Moves between items:
Zir: θ>Kos, β>Sep, κ>Fov
Gog: θ>Kob, β>Far, κ>Bar
Rok: θ>Bom, β>Pov, κ>Tad
Mub: θ>Vuf, β>Kad, κ>Gid
Sem: θ>Fof, β>Kub, κ>Gek
Gid: θ>Tur, β>Bar, κ>Fof
Div: θ>Zaf, β>Tor, κ>Kov
Puv: θ>Kad, β>Bav, κ>Bif
Vin: θ>Duf, β>Taf, κ>Kov
Sut: θ>Far, β>Rok, κ>Zem
Lib: θ>Zuv, β>Zod, κ>Diz
Dos: θ>Guz, β>Vin, κ>Vid
Fot: θ>Tor, β>Luk, κ>Sok
Ral: θ>Sem, β>Vas, κ>Zod
Kad: θ>Bif, β>Duk, κ>Zag
Gek: θ>Ped, β>Ral, κ>Sep
Laz: θ>Muf, β>Lef, κ>Rok
Tor: θ>Sok, β>Kas, κ>Teb
Ros: θ>Rel, β>Zuv, κ>Gog
Fof: θ>Zal, β>Rud, κ>Met
Vid: θ>Zep, β>Riz, κ>Kop
Taf: θ>Zif, β>Tad, κ>Rom
Pov: θ>Laz, β>Zag, κ>Muf
Tur: θ>Fof, β>Mub, κ>Zal
Dem: θ>Vok, β>Gon, κ>Rer
Rer: θ>Vin, β>Neb, κ>Zil
Duf: θ>Neb, β>Zaf, κ>Dem
Dig: θ>Luv, β>Lon, κ>Vin
Tam: θ>Pez, β>Ros, κ>Mik
Kot: θ>Baf, β>Taf, κ>Nuz
Kov: θ>Gon, β>Teb, κ>Duf
Duk: θ>Pib, β>Baf, κ>Muf
Muf: θ>Bar, β>Ser, κ>Taf
Zif: θ>Rom, β>Lon, κ>Kot
Ped: θ>Lib, β>Sem, κ>Fov
Lop: θ>Mog, β>Tev, κ>Luv
Zed: θ>Zir, β>Mik, κ>Kos
Pez: θ>Mik, β>Ral, κ>Kub
Luk: θ>Tev, β>Vuf, κ>Det
Nuz: θ>Bav, β>Zif, κ>Duk
Sak: θ>Sut, β>Muf, κ>Far
Kor: θ>Tam, β>Fof, κ>Sep
Vut: θ>Luk, β>Kos, κ>Kas
Rof: θ>Dig, β>Tev, κ>Luv
Pap: θ>Sem, β>Pez, κ>Zir
Diz: θ>Vuf, β>Ped, κ>Ros
Tad: θ>Lon, β>Kop, κ>Lag
Fov: θ>Vab, β>Vab, κ>Vut
Far: θ>Zem, β>Bom, κ>Ped
Zep: θ>Gov, β>Dos, κ>Tev
Vab: θ>Vut, β>Sok, κ>Luk
Det: θ>Fot, β>Vut, κ>Tor
Sep: θ>Pap, β>Tam, κ>Zed
Riv: θ>Ler, β>Vid, κ>Tad
Zal: θ>Gid, β>Gid, κ>Kor
Lel: θ>Ral, β>Kor, κ>Sem
Mik: θ>Sep, β>Fim, κ>Pap
Riz: θ>Dos, β>Luv, κ>Guz
Zod: θ>Gek, β>Lel, κ>Ped
Bav: θ>Buv, β>Gov, κ>Pib
Lef: θ>Ser, β>Kad, κ>Pov
Ser: θ>Pov, β>Bif, κ>Zag
Met: θ>Kor, β>Tur, κ>Vas
Teb: θ>Div, β>Fot, κ>Zaf
Kas: θ>Div, β>Vab, κ>Fot
Lon: θ>Vin, β>Riv, κ>Taf
Bar: θ>Mub, β>Lib, κ>Rud
Kub: θ>Lel, β>Met, κ>Ral
Kos: θ>Fov, β>Pap, κ>Vab
Luv: θ>Vin, β>Mog, κ>Lon
Rom: θ>Kot, β>Lag, κ>Baf
Gon: θ>Duf, β>Div, κ>Neb
Gov: θ>Lop, β>Rer, κ>Mog
Zuv: θ>Diz, β>Gek, κ>Vuf
Zem: θ>Kez, β>Sak, κ>Gog
Kob: θ>Kob, β>Zem, κ>Mub
Neb: θ>Dem, β>Kov, κ>Vok
Zil: θ>Gov, β>Vok, κ>Lop
Sok: θ>Teb, β>Det, κ>Dem
Zaf: θ>Kov, β>Vut, κ>Gon
Ler: θ>Puv, β>Zep, κ>Lon
Tev: θ>Zil, β>Dem, κ>Kop
Kez: θ>Gog, β>Baf, κ>Kob
Vuf: θ>Ros, β>Lib, κ>Rel
Lag: θ>Taf, β>Ler, κ>Zif
Vas: θ>Kub, β>Zal, κ>Fof
Guz: θ>Vid, β>Buv, κ>Buv
Pib: θ>Lag, β>Nuz, κ>Kad
Kop: θ>Riv, β>Guz, κ>Lag
Buv: θ>Riz, β>Taf, κ>Dos
Zag: θ>Met, β>Puv, κ>Ser
Fim: θ>Tam, β>Vuf, κ>Pez
Rel: θ>Fim, β>Diz, κ>Tam
Mog: θ>Rof, β>Zil, κ>Fov
Rud: θ>Gid, β>Kob, κ>Ral
Bom: θ>Sak, β>Pib, κ>Sem
Vok: θ>Zif, β>Det, κ>Tev
Bif: θ>Zag, β>Bif, κ>Lef
Baf: θ>Nuz, β>Guz, κ>Sut

The rows follow the links: the fewer symbols apart two items are, the more alike their rows tend to be.

Each row is also shifted at random along 3 hidden directions that mean nothing.

Known rows, each with its item:
(-35, 7, -2, 16, 1, 3, -12, 48, 4, 19, -1, 45, 24, -36, -19, 13, -13, -5, 8, 17, -10, 30, -39, -36, 22, -17, -17, -24, -25, -10, 24, 6, -23, 17, 16, 11, 5, 25, 31, -24, 16, -4, -11, 31, 16, -13, 19, -5, 37, -30, -38, 20, 7, -14, 24, -5, 6, 2)
item: Lag
(48, -16, -23, 21, 10, 6, 11, -5, -25, 7, 21, -24, -31, 15, 11, -9, -26, 6, 21, -6, 38, -37, 63, 62, -12, 11, 25, 37, 20, 3, 2, -6, -15, -9, -39, -16, -9, 9, 14, 32, 0, 4, 15, -15, -30, 19, 14, 1, -7, 19, 30, -9, -9, 2, -11, 4, 5, 25)
item: Gon
(-45, 5, -2, -34, -26, 22, -30, 38, 22, 3, -6, -18, -1, -18, 8, 21, 0, 6, -15, -2, 0, 18, -17, 12, 22, -48, -32, 10, -30, -7, 22, 21, 5, -13, 8, 23, -15, -16, -19, 15, 51, -13, -3, 16, 15, -7, 33, 2, 13, -35, 13, -35, -15, -21, 16, -49, 4, 14)
item: Sut
(-64, 25, 11, -16, 8, -1, 24, -23, 20, -57, 1, 2, 49, 9, -27, 8, 29, -15, -31, 25, -35, 12, -33, -94, 16, 15, 41, -22, 16, 29, -43, 25, 70, -7, 6, -13, 15, 12, 5, -64, -26, 19, -19, -41, 9, 38, -16, 4, -16, -2, 6, 32, 36, 45, -3, 36, -21, -12)
item: Kub
(1, 2, 13, -26, -34, 14, -32, 34, 32, 14, -16, -9, -27, -11, 8, 24, 7, 22, -16, -6, 0, 16, -13, 39, -1, -45, -51, -9, -19, -16, 7, 11, 0, -6, 20, 31, 8, -26, -24, 40, 59, -39, 7, 6, 2, -29, 20, -14, 4, -44, 11, -60, -28, -20, -4, -48, 14, 6)
item: Bom
(-36, 10, -2, -38, -5, 15, -21, 11, 15, 12, -7, -46, -41, -13, -6, 25, -12, 10, -26, 5, -4, 5, -2, 49, 13, -25, -34, 21, 18, -15, -12, 13, 24, -46, 10, 19, 26, -4, -27, 40, 37, -35, -3, -27, 1, -12, 27, -17, -21, -41, 42, -69, -24, 0, 1, -27, 15, 13)
item: Kob
(14, 4, -5, 22, 21, -4, -5, 38, -17, 12, -6, 39, 21, -48, -27, 16, -9, -4, 17, 2, 3, 29, -44, -39, 25, -18, -6, -18, -40, -17, 32, 4, -36, 23, 16, 0, -6, 35, 32, -20, 4, 1, -9, 45, 36, 0, 11, 1, 45, -6, -25, 45, 13, -11, 34, 1, 6, 1)
item: Kop
(-50, -23, -2, 5, 37, -16, 20, -38, -48, 6, -20, -21, -66, -22, -10, 2, -12, 18, 29, -60, 36, -16, 31, 67, 4, 1, 1, 18, -23, -42, 9, -24, -44, 10, -17, -20, -2, 8, -4, 64, -9, -9, 37, 21, 19, 22, -18, 8, 27, 47, 53, 4, -11, -14, 20, 13, 25, 2)
item: Zil
(-28, 14, 15, -44, -3, 10, -15, -10, 30, -7, -16, -49, -29, -9, -9, 11, -2, -4, -39, 16, -21, -11, 7, 31, -1, 6, -13, 5, 26, -20, -24, 12, 43, -55, 24, 14, 49, -1, -32, 20, 19, -25, -4, -30, -2, 2, 2, -25, -44, -26, 25, -55, -20, 23, -22, -4, 6, 0)
item: Bar
(-61, -3, 13, -25, -36, 11, -38, 30, 39, -12, -8, 3, 21, -18, 20, 5, 9, -1, -5, 0, -4, 1, 2, 4, 3, -18, -19, -20, -54, -26, 30, 11, -4, 5, 23, 18, -5, -17, -13, -13, 49, 7, 3, 40, 9, 1, 3, -3, 14, -25, -32, -13, -12, -19, -12, -34, -5, 8)
item: Rok
(31, -13, -2, 0, 39, -21, 15, -28, -37, 4, -11, -19, -29, -26, -10, -12, -12, -6, 24, -41, 25, -12, 16, 30, 6, 10, 12, 14, -35, -45, 24, -20, -39, 3, 1, -19, -2, 16, -7, 24, -20, 7, 17, 40, 32, 30, -22, 9, 21, 50, 17, 28, -6, -6, 19, 13, 17, -3)
item: Lop
(-143, -1, 14, -2, -25, 11, -27, 39, 29, -3, -5, 29, 26, -25, -1, 6, 1, -6, 1, 7, -8, 18, -21, -36, 20, -17, -15, -29, -40, -10, 22, 12, -8, 19, 7, 14, 4, 8, 13, -24, 33, 4, 0, 30, 5, 0, 15, -7, 33, -37, -31, -1, 0, -12, 5, -14, -2, 5)
item: Pib
(59, -7, 11, 38, 14, -15, 5, 43, -14, 43, -25, 43, -52, -49, -32, 36, -10, 50, 22, -32, 39, 22, -29, 58, -9, -38, -55, -29, -19, -39, 16, -22, -67, 37, 22, 11, 10, 20, 29, 65, 25, -54, 21, 28, 27, -34, -1, -17, 49, -14, 11, -10, -16, -31, 23, -11, 35, -3)
item: Riv
(76, 22, 14, -54, -10, 8, -2, 6, 43, -69, -6, -42, 37, -23, -14, 18, 31, -14, -39, 4, 3, 2, -11, -54, 17, -32, 38, -7, -48, -18, -1, 40, 52, -26, 28, 7, -7, -2, -19, -30, 45, 27, -10, 23, 42, 76, -8, 5, -3, 3, 12, 21, 8, 30, -7, -18, -10, 11)
item: Mub
(20, -12, -2, 2, 37, -21, 8, -29, -33, 18, -3, -15, -17, -28, -9, -24, -23, -32, 19, -17, 5, -15, 17, 22, 10, 33, 11, 18, -16, -44, 28, -21, -32, -15, 6, -16, 17, 23, -5, 5, -27, 13, 4, 37, 17, 15, -18, 0, 0, 39, -8, 27, -7, 3, 7, 24, 17, -9)
item: Gov
(-7, -11, -33, 25, -11, 23, 12, 12, -13, -21, 31, 6, 16, 36, 18, 1, 1, 14, 21, -7, 21, -7, 32, -16, 10, -20, 36, 20, -3, 49, -5, 15, 4, 31, -59, -13, -51, -8, 28, -11, 6, 28, 8, -23, -30, 24, 31, 26, 27, 3, 21, 18, 19, -2, 15, -8, -19, 26)
item: Fot
(12, -4, 29, -15, -38, -5, -30, 11, 48, -27, -10, 5, 28, -9, 22, -20, 20, -8, -6, -2, 7, -15, 23, -10, -17, 0, 3, -32, -53, -25, 28, 2, -7, 12, 23, 8, -4, -18, -13, -20, 41, 22, 13, 54, 1, 27, -24, -9, 4, 1, -53, 9, -10, -6, -40, -23, -6, -2)
item: Pov
(4, -6, 1, -39, 11, -13, 10, -51, -19, -1, -26, -43, -40, 15, 16, -1, 22, 13, -9, -42, -5, 2, -6, 44, -11, -14, -22, 27, 0, -9, -8, -16, -1, -15, 4, 0, -16, -41, -52, 50, -15, -16, 12, 0, 25, -13, -31, 20, -19, 39, 47, -22, -17, -11, 8, -19, 6, -17)
item: Zuv
(-51, 9, -10, -7, -8, 19, -14, 55, 8, -37, 2, 39, 59, -41, -14, 31, 17, 0, 9, -11, -2, 47, -55, -96, 56, -68, 17, -25, -89, 7, 41, 35, -3, 47, -7, 4, -45, 18, 31, -47, 42, 31, -10, 52, 46, 41, 37, 26, 84, -21, -14, 56, 29, -15, 52, -31, -14, 20)
item: Kot
(-73, 20, 14, -14, 11, -2, 21, -35, 7, -27, -7, -8, 9, 16, -22, 8, 19, 0, -31, 21, -39, 8, -23, -40, 0, 26, 14, -16, 44, 23, -56, 12, 57, -20, 9, -8, 29, 5, -8, -29, -32, -9, -10, -63, -5, -1, -20, -7, -34, -7, 22, -5, 20, 36, -4, 37, -9, -15)
item: Ral
(-21, 8, -10, -44, -12, 22, -22, 32, 16, -11, -8, -29, -2, -22, 0, 29, 4, 2, -18, -11, 2, 25, -21, -1, 39, -59, -17, 18, -39, -7, 18, 28, 19, -19, -1, 20, -15, -9, -24, 16, 51, -7, -7, 11, 29, 14, 36, 10, 20, -33, 31, -24, -9, -9, 27, -49, 0, 19)
item: Kez
(-62, -7, 33, 0, -31, -8, -22, -3, 36, -3, -7, 3, 1, 3, 19, -27, 4, -8, -3, 7, 2, -27, 36, 26, -36, 32, -12, -31, -13, -29, 6, -13, -10, -3, 26, 6, 28, -13, -12, -9, 20, 6, 16, 23, -22, -3, -32, -24, -23, -2, -48, -21, -20, -1, -52, 1, 4, -7)
item: Bif
(103, -15, -13, 0, 34, -12, 9, -20, -27, -9, 4, -23, -6, -20, 0, -21, -17, -24, 25, -26, 27, -20, 31, 16, 14, 14, 35, 26, -36, -31, 31, -8, -28, -6, -11, -23, -11, 20, 1, 4, -12, 30, 8, 43, 22, 48, -9, 8, 15, 47, 6, 40, -1, 0, 8, 11, 8, 8)
item: Rer
(67, -4, 33, 1, -35, -14, -31, 10, 48, 7, -6, 6, 6, -3, 25, -29, 6, -10, -8, 18, 10, -27, 32, 30, -47, 27, -15, -33, -8, -37, 17, -17, -15, -8, 38, 15, 22, -13, -13, -3, 28, 2, 11, 34, -20, -6, -34, -28, -31, -3, -63, -18, -27, -2, -67, -10, 8, -8)
item: Ser
(-98, -21, -28, 16, 4, 18, 20, -7, -29, -34, 19, -12, -23, 25, 8, 11, -4, 27, 31, -40, 40, -20, 55, 20, 13, -24, 39, 25, -17, 30, -6, 11, -3, 32, -71, -21, -48, -2, 25, 26, 12, 16, 28, -23, -25, 46, 25, 25, 38, 21, 64, 7, 13, -3, 22, -1, -9, 31)
item: Zaf
(-24, -10, 34, -14, -36, -9, -11, 7, 42, -48, -19, 3, 6, -13, 8, 1, 36, 23, 0, -34, 31, -14, 22, 2, -19, -20, 2, -46, -69, -32, 15, 0, -14, 34, 20, 2, -18, -23, -7, 5, 56, 11, 33, 46, 14, 45, -37, 1, 30, 14, -16, 4, -7, -11, -29, -24, 2, 1)
item: Zag
(-19, 2, -4, -46, 9, -6, -2, -53, -13, 2, -9, -47, 1, 21, 22, -27, 12, -29, -14, -9, -35, 1, -9, -6, 10, 15, -3, 39, 6, 1, 1, -9, 21, -34, 9, -4, -5, -31, -61, -4, -37, 15, -15, 2, 20, -14, -15, 21, -39, 30, 8, -5, -6, -1, 6, -5, -8, -19)
item: Ros
(-73, 3, -5, -34, -9, 20, -32, 16, 8, 36, -3, -37, -42, -4, 12, 17, -24, -1, -23, 21, -19, 0, 4, 63, 5, -12, -51, 26, 33, -11, -4, 9, 12, -51, 13, 27, 31, -10, -32, 39, 26, -41, -11, -27, -15, -46, 33, -19, -31, -44, 19, -77, -30, -10, 0, -31, 11, 7)
item: Zem
(27, -11, -1, 17, 43, -21, 8, -16, -38, 39, -7, -1, -25, -37, -14, -12, -32, -21, 20, -8, 7, -7, 2, 36, 3, 32, -6, 12, 1, -44, 21, -26, -45, -13, 15, -13, 30, 35, 7, 15, -32, -4, 3, 31, 18, -7, -12, -9, 3, 25, -12, 14, -10, -4, 9, 26, 22, -4)
item: Dig
(-25, 17, 20, -20, 4, 4, 21, 2, 23, -60, -14, -20, -10, -17, -46, 40, 27, 31, -27, -12, 16, 4, -6, -18, 8, -32, 18, -27, -15, -6, -40, 26, 43, 2, 3, -1, 12, 13, 9, 9, 34, -11, 9, -32, 21, 61, -8, -8, 13, -15, 54, -7, 12, 31, 1, 8, 5, 13)
item: Gid

Start, symbols taken left to right, then the item you end at.
Answer with the item's name.
(2, 8, -8, -56, -18, 24, -26, 27, 18, -31, -12, -34, 10, -15, 10, 31, 25, 8, -17, -24, 2, 25, -25, -15, 32, -76, -9, 17, -65, -1, 29, 32, 16, -3, 1, 19, -42, -26, -28, 18, 61, 6, -3, 31, 46, 31, 28, 25, 29, -13, 33, -9, -7, -19, 28, -65, -3, 19)
β θ κ κ κ: Fov
(-5, 21, 6, -27, 5, -3, 30, -20, 12, -96, -19, -4, 36, -4, -35, 39, 62, 30, -25, -30, 2, 30, -42, -98, 18, -53, 45, -29, -48, 25, -33, 36, 51, 38, -5, -15, -40, -12, 6, -26, 9, 22, 4, -11, 50, 74, -23, 31, 36, 25, 50, 56, 44, 24, 28, 3, -20, -1)
β θ β θ κ: Tam
(-95, 13, -12, -49, -20, 25, -39, 22, 32, -10, 10, -24, 49, -9, 22, -8, -6, -47, -21, 31, -38, 13, -16, -48, 43, -12, 6, 19, -26, 3, 28, 33, 42, -39, 6, 16, -2, -7, -28, -49, 27, 26, -28, 22, 10, 5, 39, 4, -14, -35, -31, -4, -3, 4, 6, -33, -16, 10)
κ β θ β: Muf
(-123, -20, -26, 14, 32, 1, 10, -26, -46, 9, 18, -17, -20, 0, 6, -22, -37, -24, 33, -14, 13, -24, 48, 27, 24, 30, 32, 39, 5, -2, 13, -11, -19, -9, -44, -27, 1, 28, 12, 3, -30, 22, 11, -4, -19, 24, 16, 9, 5, 26, 19, 15, 5, 1, 15, 28, 4, 15)
β θ: Fot
(49, -12, -2, 0, 41, -20, 12, -33, -38, 8, -12, -10, -26, -27, -4, -14, -9, -11, 23, -34, 15, -11, 11, 24, 8, 12, 13, 16, -26, -36, 25, -23, -39, 3, -4, -17, -4, 14, -3, 23, -25, 13, 12, 38, 30, 24, -22, 11, 15, 51, 10, 35, -2, -3, 14, 15, 15, -6)
β β β β: Vut
(-46, -9, 28, -16, -42, 0, -29, 13, 41, -19, -14, 2, 7, -10, 19, -10, 18, 5, -1, -17, 17, -12, 23, 13, -16, -13, -11, -29, -55, -29, 22, -1, -13, 17, 19, 12, -5, -25, -13, 4, 48, 10, 20, 42, 3, 22, -18, -6, 12, -3, -29, -10, -15, -15, -32, -28, 3, 2)
κ κ β κ: Lag
(-53, 18, 1, -31, 12, -8, 10, -59, -4, -5, 1, -22, 28, 36, 8, -27, 15, -38, -34, 27, -64, 7, -31, -55, 4, 41, 14, 16, 56, 35, -35, 3, 60, -41, 10, -7, 17, -14, -41, -44, -64, 15, -31, -42, 1, -22, -21, 9, -60, 13, -5, 6, 14, 31, -4, 30, -19, -29)
κ θ κ β: Sep
(58, 19, 20, 2, 3, -6, 24, 3, 26, -38, -12, 0, -2, -8, -40, 30, 20, 25, -27, 10, 6, 1, -12, -14, -17, -5, 17, -30, 24, 1, -43, 14, 36, -1, 16, 1, 23, 15, 16, 4, 12, -18, -2, -39, 6, 32, -16, -19, -13, -14, 27, -1, 13, 34, -17, 22, 1, -1)
β θ β θ: Mub
(1, 10, -1, 7, -14, 12, -28, 56, 16, 42, 6, 20, 9, -23, -4, 16, -24, -3, -5, 38, -14, 23, -31, 6, 6, -13, -42, -5, 11, -7, 17, 9, -14, -13, 27, 25, 22, 14, 12, -5, 23, -26, -21, 6, -1, -46, 34, -21, -2, -52, -34, -28, -12, -14, 3, -20, 8, 10)
κ κ β θ β: Rok
(-36, 21, 24, -3, 0, 0, 17, -5, 35, -41, 1, -5, 26, 0, -31, 8, 13, -6, -30, 33, -15, -7, -2, -43, -6, 27, 27, -35, 25, 6, -45, 18, 51, -17, 21, -7, 38, 20, 14, -48, -3, 3, -12, -40, -7, 31, -19, -21, -26, -17, -7, 5, 15, 42, -26, 40, -9, -3)
θ β β κ: Ral
(-78, -3, 30, 0, -26, -8, -30, 5, 39, -2, -5, 16, 21, -15, 16, -28, 2, -21, -4, 21, -10, -16, 20, -8, -15, 37, -1, -36, -22, -28, 20, -9, -4, 4, 28, 5, 25, 0, -5, -30, 18, 16, 7, 37, -13, 4, -27, -22, -10, -5, -66, 4, -9, 1, -41, 6, -4, -11)
θ κ κ κ: Zag
(-41, 4, 6, -19, 5, -14, 21, -57, -14, 3, -14, -8, -6, 42, 10, -13, 29, 5, -14, -15, -30, 13, -29, -16, -16, 13, -13, 6, 36, 26, -33, -12, 23, -3, 5, -5, -7, -38, -40, 6, -48, -7, -6, -31, 5, -33, -28, 19, -30, 26, 22, -5, 5, 3, 6, 9, -7, -32)
β β κ β: Lib
(35, 6, 16, -29, 7, -14, 30, -43, -9, -27, -40, -31, -69, 14, -18, 39, 48, 66, -17, -68, 22, 12, -23, 48, -24, -49, -30, -3, 2, -2, -45, -10, 6, 13, 4, 0, -13, -47, -36, 87, 6, -47, 28, -33, 32, 1, -38, 16, 3, 29, 89, -35, -12, -5, 16, -17, 15, -14)
κ κ θ: Vab
(-32, 14, -9, -48, -7, 15, -30, 3, 16, 14, -5, -47, -9, -4, 16, 3, -10, -29, -29, 19, -32, 5, -8, 12, 23, -10, -19, 35, 9, -7, 9, 15, 33, -59, 10, 18, 13, -11, -41, 11, 15, -7, -20, -4, 7, -13, 29, -8, -35, -29, 11, -41, -18, 4, 1, -26, 1, 5)
κ κ β β: Zem
(66, 20, 16, -9, 3, -1, 24, 13, 25, -64, -17, -5, -3, -20, -44, 45, 33, 39, -22, -16, 27, 8, -13, -23, 0, -39, 21, -34, -18, -3, -35, 26, 30, 17, 8, -4, 2, 11, 20, 14, 38, -13, 11, -21, 24, 62, -12, -8, 23, -2, 49, 8, 16, 27, -1, 5, 4, 11)
θ θ β κ: Gid
(83, 9, 10, 3, -4, -15, 24, -34, 1, 0, -13, 11, -3, 34, -4, 0, 35, 23, -14, -12, -19, 16, -38, -19, -27, 3, -15, -13, 36, 30, -39, -13, 17, 12, 9, 0, -5, -34, -20, 10, -33, -15, -1, -33, 2, -32, -32, 8, -20, 16, 14, -3, 8, 7, -2, 7, -2, -28)
β β: Vas
(9, 17, 23, -1, 3, -3, 18, 2, 25, -24, -8, -12, -27, -13, -42, 31, 10, 28, -27, 10, 11, -10, 4, 18, -18, 0, -1, -27, 35, -8, -48, 11, 31, -19, 18, 2, 45, 19, 13, 18, 21, -33, 8, -46, -10, 19, -14, -32, -22, -26, 35, -28, 1, 33, -24, 23, 11, 2)
κ κ κ κ: Zed
